Here is a tiny trained network, its code and every weight. The questions are about switching its units off for an input and a target symbol, where a switched-off unit gives its printed mean instead of its output.

import numpy as np


def w(rows, s, z=0):
    codes = np.array(rows[::2]) - 128.0
    scale = np.full(codes.shape[1], s)
    scale[-1] = z or s
    return codes * scale


def norm(h):
    return h / np.sqrt((h * h).mean(-1, keepdims=True) + 1e-5)


def f(y):
    return y / 2 * (1 + np.tanh(0.7978845608 * (y + 0.044715 * y**3)))


def softmax(a):
    e = np.exp(a - a.max(-1, keepdims=True))
    return e / e.sum(-1, keepdims=True)


def log_softmax(a):
    a = a - a.max(-1, keepdims=True)
    return a - np.log(np.exp(a).sum(-1, keepdims=True))


def net(x, mask):
    ids = ['ΔΣΨαβζηθλμπτ'.index(c) for c in x.split()]
    T = len(ids)
    res = E[ids] + P[:T]
    q, k, v = (norm(res) @ M[0].T for M in (Q, K, V))
    z = softmax(np.where(np.tri(T) > 0, q @ k.T / 3**0.5, -1e9)) @ v
    res = res + np.where(mask[0], z, O[0][:, -1]) @ O[0][:, :-1]
    y = f(norm(res) @ A[0][:, :-1].T + A[0][:, -1])
    res = res + np.where(mask[1:25], y, B[0][:, -1]) @ B[0][:, :-1]
    return log_softmax(norm(res)[-1] @ U[:, :-1].T + U[:, -1])


Q, K, V, O, A, B = {}, {}, {}, {}, {}, {}
E = w([
[67,86,154],'Δ',
[191,122,136],'Σ',
[67,86,149],'Ψ',
[126,145,58],'α',
[66,83,149],'β',
[66,81,150],'ζ',
[65,75,148],'η',
[141,154,183],'θ',
[129,184,99],'λ',
[196,119,139],'μ',
[55,3,141],'π',
[109,201,130],'τ',
],0.012)
P = w([
[201,193,3],'0',
[176,152,30],'1',
[166,121,46],'2',
[160,112,71],'3',
[151,110,82],'4',
[138,113,91],'5',
[124,116,104],'6',
[106,122,111],'7',
[88,129,121],'8',
[72,127,127],'9',
[51,131,138],'10',
[39,134,138],'11',
[31,132,138],'12',
],0.0044)
Q[0] = w([
[238,123,63],'H0',
[27,137,163],'H0',
[109,240,2],'H0',
],0.0096)
K[0] = w([
[204,82,89],'H0',
[1,251,172],'H0',
[116,148,16],'H0',
],0.0073)
V[0] = w([
[2,250,196],'H0',
[61,92,74],'H0',
[130,198,22],'H0',
],0.0055)
O[0] = w([
[253,54,112,158],'H0',
[166,174,198,250],'H0',
[105,63,247,192],'H0',
],0.0057,0.0019)
A[0] = w([
[118,191,73,109],'N0',
[112,134,147,105],'N1',
[192,188,46,157],'N2',
[74,157,133,58],'N3',
[109,132,140,99],'N4',
[149,118,97,177],'N5',
[255,173,195,1],'N6',
[89,210,168,118],'N7',
[135,116,136,81],'N8',
[101,144,128,42],'N9',
[204,119,208,112],'N10',
[147,201,145,47],'N11',
[151,208,149,125],'N12',
[96,153,129,80],'N13',
[135,81,68,140],'N14',
[109,143,129,22],'N15',
[126,128,96,109],'N16',
[130,101,120,149],'N17',
[76,213,138,151],'N18',
[163,73,58,149],'N19',
[113,142,131,64],'N20',
[152,58,131,159],'N21',
[114,207,165,130],'N22',
[92,97,196,154],'N23',
],0.009,0.0037)
B[0] = w([
[152,154,78,165],'N0',
[118,128,127,135],'N1',
[138,255,163,169],'N2',
[127,108,147,148],'N3',
[115,128,131,133],'N4',
[187,144,118,133],'N5',
[65,30,95,162],'N6',
[155,121,88,203],'N7',
[124,119,112,108],'N8',
[83,65,151,112],'N9',
[193,51,12,138],'N10',
[97,147,136,143],'N11',
[73,176,103,178],'N12',
[110,90,145,134],'N13',
[155,184,89,151],'N14',
[83,74,132,100],'N15',
[147,123,122,119],'N16',
[151,147,121,149],'N17',
[185,90,98,233],'N18',
[205,151,79,134],'N19',
[113,112,130,111],'N20',
[178,189,92,184],'N21',
[120,131,87,190],'N22',
[132,177,121,253],'N23',
],0.0052,0.0037)
U = w([
[89,72,101,182],'Δ',
[103,151,165,146],'Σ',
[149,149,127,2],'Ψ',
[130,124,151,128],'α',
[152,186,174,125],'β',
[133,144,151,69],'ζ',
[97,136,151,97],'η',
[157,127,39,144],'θ',
[159,249,82,156],'λ',
[228,76,147,163],'μ',
[113,121,138,125],'π',
[127,161,158,99],'τ',
],0.018,0.0068)

Each question gives the input, a string of symbols that net reads in full, and the target symbol t.
The units are the heads (3 rows each of Q, K, V and O) and the neurons (one row each of A and B). Each row of codes is followed by its name. A weight is (code - 128) times the scale printed after its matrix; where a second scale follows, it is the last column's (O, A, B and U).
mask holds one flag per unit, heads first, then neurons. A switched-off unit (its flag False) gives its mean, the last column of its rows in O or B, instead of its output. The means were averaged over made-up inputs and are rounded, as every weight is.
A unit's drop is (log p(t) with every unit on - log p(t) with that unit switched off) / (log p(t) with every unit on - log p(t) with every unit switched off).
The circuit of an input: a set's keep is (log p(t) with only the set's units on - log p(t) with every unit switched off) / (log p(t) with every unit on - log p(t) with every unit switched off). Starting from the 12 units with the biggest drops (on a tie, the unit counted first), units are removed one at a time, each time the one whose removal leaves the highest keep (on an exact tie, the one counted first), for as long as the keep stays at least 0.8.
circuit, biggest first: the units of the circuit, biggest drop first
k most important neurons: the k neurons with the biggest drops, biggest first
drop of u: that unit's drop, to one decimal
input ζ Ψ Δ ζ τ Ψ ζ, target μ: circuit, biggest first	(N12 H0)
input Ψ λ λ β λ τ Δ, target μ: circuit, biggest first	(H0 N21)
input Ψ π τ θ β τ τ, target Δ: circuit, biggest first	(H0 N6)
input Σ θ θ ζ, target θ: 3 most important neurons	(N19 N14 N21)
input π Ψ β Δ ζ τ β θ β, target θ: circuit, biggest first	(H0 N21)
input π Ψ Δ τ Ψ τ, target θ: most important neuron	(N6)
input ζ ζ β τ Ψ, target μ: 2 most important neurons	(N2 N12)
input η λ β β θ η, target θ: circuit, biggest first	(H0 N19)
input π μ μ Σ β τ ζ ζ τ β β, target μ: circuit, biggest first	(H0 N21)
input ζ β Σ τ Ψ Ψ Σ, target θ: 2 most important neurons	(N18 N7)
input Ψ λ Ψ θ Ψ θ, target θ: 2 most important neurons	(N10 N6)
input μ π Δ μ π Σ Δ τ η η, target μ: circuit, biggest first	(H0 N21 N12)
input α θ τ α Σ Ψ π η β π Σ Δ α, target Δ: 2 most important neurons	(N21 N2)
input β θ Δ Ψ π Ψ Δ θ Ψ, target θ: circuit, biggest first	(H0)
input β Ψ θ Δ, target θ: 4 most important neurons	(N2 N19 N21 N14)
input ζ β Ψ ζ π π η Ψ Σ, target λ: drop of H0	2.7
input λ α ζ π ζ ζ μ μ π Σ τ ζ λ, target θ: drop of N0	0.0
input Ψ α η Σ τ β Σ η β α τ τ π, target μ: drop of N12	0.1
input θ λ Δ τ λ θ ζ λ, target Δ: drop of N6	0.3
input τ Ψ Δ Ψ, target β: most important neuron	(N18)
